Below are the code and all the weights of a small trained network. Each question names an input and a class and asks about switching units off, where a switched-off unit gives its printed mean instead of its output.

import numpy as np


def w(rows, s, z=0):
    codes = np.array(rows[::2]) - 128.0
    scale = np.full(codes.shape[1], s)
    scale[-1] = z or s
    return codes * scale


def norm(h):
    return h / np.sqrt((h * h).mean(-1, keepdims=True) + 1e-5)


def f(y):
    return np.maximum(y, 0)


def log_softmax(a):
    a = a - a.max(-1, keepdims=True)
    return a - np.log(np.exp(a).sum(-1, keepdims=True))


def net(x, mask):
    res = np.array(x, float).reshape(1, 3) / 4 @ E
    u = 0
    for l in range(2):
        y = f(norm(res) @ A[l][:, :-1].T + A[l][:, -1])
        res = res + np.where(mask[u : u + 16], y, B[l][:, -1]) @ B[l][:, :-1]
        u += 16
    return log_softmax(norm(res)[-1] @ U[:, :-1].T + U[:, -1])


A, B = {}, {}
E = w([
[167,16,132,255],'x0',
[200,155,35,138],'x1',
[38,127,83,162],'x2',
],0.006)
A[0] = w([
[95,96,137,17,162],'0.n0',
[99,209,101,131,99],'0.n1',
[153,194,250,231,81],'0.n2',
[120,218,239,161,77],'0.n3',
[112,140,187,57,147],'0.n4',
[113,167,40,73,117],'0.n5',
[250,218,208,157,2],'0.n6',
[208,141,254,102,57],'0.n7',
[185,6,55,152,62],'0.n8',
[114,129,179,130,66],'0.n9',
[161,50,122,119,64],'0.n10',
[102,140,155,246,175],'0.n11',
[225,132,117,108,128],'0.n12',
[135,123,89,135,71],'0.n13',
[128,171,82,118,88],'0.n14',
[106,147,103,126,88],'0.n15',
],0.0076,0.0047)
B[0] = w([
[198,71,122,194,209],'0.n0',
[159,102,134,75,174],'0.n1',
[83,107,139,47,178],'0.n2',
[121,103,112,118,161],'0.n3',
[13,112,207,78,204],'0.n4',
[99,45,92,67,201],'0.n5',
[214,138,234,130,168],'0.n6',
[151,207,166,197,192],'0.n7',
[102,68,85,45,225],'0.n8',
[2,78,176,137,140],'0.n9',
[130,67,172,107,160],'0.n10',
[134,129,181,47,254],'0.n11',
[86,152,175,169,204],'0.n12',
[143,158,154,106,135],'0.n13',
[121,77,166,143,157],'0.n14',
[139,100,155,170,139],'0.n15',
],0.0045,0.0046)
A[1] = w([
[100,102,87,86,126],'1.n0',
[208,149,81,125,24],'1.n1',
[100,209,107,94,246],'1.n2',
[172,136,169,107,251],'1.n3',
[141,163,116,82,49],'1.n4',
[155,156,58,111,109],'1.n5',
[49,121,93,165,143],'1.n6',
[160,119,105,92,156],'1.n7',
[55,155,52,183,122],'1.n8',
[115,154,109,115,182],'1.n9',
[127,147,154,233,123],'1.n10',
[128,102,86,250,232],'1.n11',
[103,149,176,107,201],'1.n12',
[105,205,127,85,169],'1.n13',
[174,149,60,157,119],'1.n14',
[154,85,152,132,145],'1.n15',
],0.014,0.0021)
B[1] = w([
[150,168,88,155,236],'1.n0',
[85,148,147,183,186],'1.n1',
[165,82,172,141,210],'1.n2',
[94,176,95,173,249],'1.n3',
[125,95,130,130,174],'1.n4',
[76,114,143,152,186],'1.n5',
[182,181,152,154,227],'1.n6',
[72,132,125,109,198],'1.n7',
[164,186,188,144,194],'1.n8',
[172,121,171,124,163],'1.n9',
[132,169,64,98,164],'1.n10',
[162,117,138,61,227],'1.n11',
[126,110,33,168,254],'1.n12',
[191,77,134,116,210],'1.n13',
[1,65,196,170,178],'1.n14',
[159,163,109,78,240],'1.n15',
],0.0087,0.0049)
U = w([
[199,34,128,69,175],'0',
[22,91,184,208,182],'1',
[212,234,194,205,167],'2',
[94,178,2,127,150],'3',
[103,174,129,96,1],'4',
[110,178,127,90,8],'5',
],0.018,0.0092)

Each question gives the input, the list of numbers given to net, and the class t.
The units are the neurons (one row each of A and B). Each row of codes is followed by its name. A weight is (code - 128) times the scale printed after its matrix; where a second scale follows, it is the last column's (A, B and U).
mask holds one flag per neuron, layer by layer. A switched-off neuron (its flag False) gives its mean, the last column of its row in B, instead of its output. The means were averaged over made-up inputs and are rounded, as every weight is.
A unit's drop is (log p(t) with every unit on - log p(t) with that unit switched off) / (log p(t) with every unit on - log p(t) with every unit switched off).
The circuit of an input: a set's keep is (log p(t) with only the set's units on - log p(t) with every unit switched off) / (log p(t) with every unit on - log p(t) with every unit switched off). Starting from the 12 units with the biggest drops (on a tie, the unit counted first), units are removed one at a time, each time the one whose removal leaves the highest keep (on an exact tie, the one counted first), for as long as the keep stays at least 0.8.
circuit, biggest first: the units of the circuit, biggest drop first
top k neurons: the k neurons with the biggest drops, biggest first
top k neurons in layer l: the k neurons of layer l with the biggest drops, biggest first
drop of u: that unit's drop, to one decimal
input [-4,-6,-2], class 1: circuit, biggest first => (1.n11 0.n0 1.n12)
input [4,4,6], class 2: circuit, biggest first => (1.n8)
input [-4,1,-4], class 0: top 2 neurons => (1.n13 0.n4)
input [-3,-3,3], class 3: top 3 neurons => (1.n12 0.n0 1.n11)
input [6,7,-7], class 1: circuit, biggest first => (1.n14 1.n1)
input [-5,2,4], class 0: top 2 neurons => (0.n1 1.n2)
input [-2,-7,8], class 2: top 3 neurons => (1.n6 1.n8 1.n14)
input [-8,-1,7], class 0: circuit, biggest first => (1.n13 1.n2)
input [6,7,-1], class 1: top 3 neurons => (1.n14 1.n1 0.n4)
input [-2,6,7], class 2: top 2 neurons in layer 1 => (1.n8 1.n6)
input [-3,4,1], class 1: top 2 neurons => (0.n4 0.n11)
input [4,-4,-8], class 2: top 2 neurons => (0.n7 1.n3)
input [-3,-7,-7], class 1: top 2 neurons => (0.n4 1.n6)
input [6,-6,7], class 2: top neuron => (1.n6)
input [2,6,7], class 2: top 3 neurons in layer 1 => (1.n8 1.n6 1.n0)
input [-7,-2,8], class 2: top 4 neurons in layer 1 => (1.n6 1.n8 1.n0 1.n11)
input [-3,-2,-2], class 3: top 3 neurons in layer 1 => (1.n12 1.n3 1.n14)
input [5,8,-1], class 1: top 2 neurons => (1.n14 1.n1)
input [4,0,3], class 0: top 2 neurons in layer 1 => (1.n3 1.n12)
input [-6,-4,-1], class 0: circuit, biggest first => (1.n13)
input [0,-2,-3], class 3: top 2 neurons => (1.n12 1.n10)
input [2,-4,-6], class 2: top 3 neurons => (0.n7 0.n6 1.n14)
input [-6,5,-1], class 0: top 2 neurons in layer 1 => (1.n2 1.n13)
input [3,3,8], class 2: drop of 0.n5 => 0.0
input [8,5,6], class 0: drop of 1.n11 => 0.9
input [-3,5,3], class 1: drop of 0.n4 => 0.1
